Below is a small trained network, with its code and all its weights. Each question gives an input and a class and asks what happens when units are switched off, that is, made to give their printed mean instead of their output.

import numpy as np


def w(rows, s, z=0):
    codes = np.array(rows[::2]) - 128.0
    scale = np.full(codes.shape[1], s)
    scale[-1] = z or s
    return codes * scale


def f(y):
    return np.maximum(y, 0)


def log_softmax(a):
    a = a - a.max(-1, keepdims=True)
    return a - np.log(np.exp(a).sum(-1, keepdims=True))


def net(x, mask):
    res = np.array(x, float).reshape(1, 4) / 4 @ E
    y = f(res @ A[0][:, :-1].T + A[0][:, -1])
    res = res + np.where(mask, y, B[0][:, -1]) @ B[0][:, :-1]
    return log_softmax(res[-1] @ U[:, :-1].T + U[:, -1])


A, B = {}, {}
E = w([
[194,212,61,232,28,195,142],'x0',
[46,95,70,36,9,119,165],'x1',
[199,119,67,72,219,255,174],'x2',
[223,16,59,135,101,88,33],'x3',
],0.0084)
A[0] = w([
[140,127,164,208,206,151,112,173],'neuron 1',
[207,16,33,144,110,77,32,40],'neuron 2',
[161,126,161,151,202,123,105,47],'neuron 3',
[156,217,71,214,61,161,183,145],'neuron 4',
[99,95,185,171,61,49,76,6],'neuron 5',
[133,77,92,128,188,193,164,50],'neuron 6',
[147,91,66,79,168,187,186,107],'neuron 7',
[58,255,199,105,150,149,243,25],'neuron 8',
[119,153,181,195,161,98,71,114],'neuron 9',
[147,119,109,66,180,159,123,31],'neuron 10',
[153,182,127,210,155,172,64,63],'neuron 11',
[75,94,2,78,63,135,202,25],'neuron 12',
[173,62,75,104,132,119,49,41],'neuron 13',
[67,111,193,85,209,113,139,84],'neuron 14',
[106,24,203,28,221,55,129,93],'neuron 15',
[195,106,61,100,172,219,180,119],'neuron 16',
[203,148,164,142,205,145,100,66],'neuron 17',
],0.0083,0.0022)
B[0] = w([
[111,67,108,34,51,163,137,182],'neuron 1',
[121,60,166,144,246,251,211,225],'neuron 2',
[123,127,126,29,87,137,85,165],'neuron 3',
[189,179,58,223,187,170,54,215],'neuron 4',
[100,125,253,203,94,80,113,198],'neuron 5',
[90,76,216,192,90,39,137,172],'neuron 6',
[104,98,215,196,66,70,77,189],'neuron 7',
[159,28,208,125,194,221,240,226],'neuron 8',
[102,89,203,89,32,110,146,176],'neuron 9',
[35,144,174,196,119,69,76,166],'neuron 10',
[145,177,92,70,62,178,106,175],'neuron 11',
[186,131,158,26,41,229,40,193],'neuron 12',
[155,81,166,119,185,182,250,184],'neuron 13',
[212,181,54,195,187,168,62,199],'neuron 14',
[211,219,42,185,128,180,17,246],'neuron 15',
[40,121,188,208,104,14,80,204],'neuron 16',
[131,124,159,56,31,175,108,177],'neuron 17',
],0.0065,0.013)
U = w([
[130,97,149,123,202,164,210,107],'0',
[164,179,59,172,147,138,74,95],'1',
[70,117,179,173,84,58,116,118],'2',
[130,128,131,1,47,146,101,106],'3',
[122,128,104,115,127,108,141,255],'4',
[89,128,48,83,144,47,165,80],'5',
[77,155,76,70,153,54,165,74],'6',
],0.018,0.017)

Each question gives the input, the list of numbers given to net, and the class t.
The units are the neurons (one row each of A and B). Each row of codes is followed by its name. A weight is (code - 128) times the scale printed after its matrix; where a second scale follows, it is the last column's (A, B and U).
mask holds one flag per neuron, in row order. A switched-off neuron (its flag False) gives its mean, the last column of its row in B, instead of its output. The means were averaged over made-up inputs and are rounded, as every weight is.
A unit's drop is (log p(t) with every unit on - log p(t) with that unit switched off) / (log p(t) with every unit on - log p(t) with every unit switched off).
The circuit of an input: a set's keep is (log p(t) with only the set's units on - log p(t) with every unit switched off) / (log p(t) with every unit on - log p(t) with every unit switched off). Starting from the 12 units with the biggest drops (on a tie, the unit counted first), units are removed one at a time, each time the one whose removal leaves the highest keep (on an exact tie, the one counted first), for as long as the keep stays at least 0.8.
units of the circuit, in order: the units of the circuit, biggest drop first
top k neurons: the k neurons with the biggest drops, biggest first
drop of u: that unit's drop, to one decimal
input [1,8,-7,3], class 3: units of the circuit, in order -> neuron 12
input [7,8,2,8], class 0: top 2 neurons -> neuron 2; neuron 13
input [3,8,-7,4], class 3: top 4 neurons -> neuron 12; neuron 16; neuron 7; neuron 6
input [6,-5,1,7], class 0: top 2 neurons -> neuron 2; neuron 15
input [-1,-6,6,-1], class 2: units of the circuit, in order -> neuron 16; neuron 6
input [2,-7,3,5], class 3: units of the circuit, in order -> neuron 17; neuron 1
input [2,0,-3,2], class 4: units of the circuit, in order -> neuron 16; neuron 15
input [1,8,-7,0], class 3: top 3 neurons -> neuron 12; neuron 16; neuron 7
input [5,3,8,-6], class 2: top 2 neurons -> neuron 16; neuron 7
input [7,-3,-6,8], class 0: top 2 neurons -> neuron 2; neuron 15
input [7,-1,8,-5], class 2: top 2 neurons -> neuron 16; neuron 15
input [-7,5,7,0], class 1: top 3 neurons -> neuron 15; neuron 14; neuron 5
input [2,-1,-4,4], class 0: units of the circuit, in order -> neuron 2; neuron 15
input [1,7,-3,8], class 0: units of the circuit, in order -> neuron 2
input [-3,-7,2,7], class 0: top 2 neurons -> neuron 2; neuron 13
input [4,-8,6,6], class 3: top 3 neurons -> neuron 17; neuron 11; neuron 1
input [2,5,-4,-2], class 3: top 2 neurons -> neuron 12; neuron 16
input [-5,4,4,-3], class 1: units of the circuit, in order -> neuron 15; neuron 14
input [-7,8,8,-3], class 2: drop of neuron 4 -> 0.2
input [-3,4,-2,6], class 0: drop of neuron 2 -> 0.5
input [-5,5,-3,2], class 1: drop of neuron 15 -> 0.6
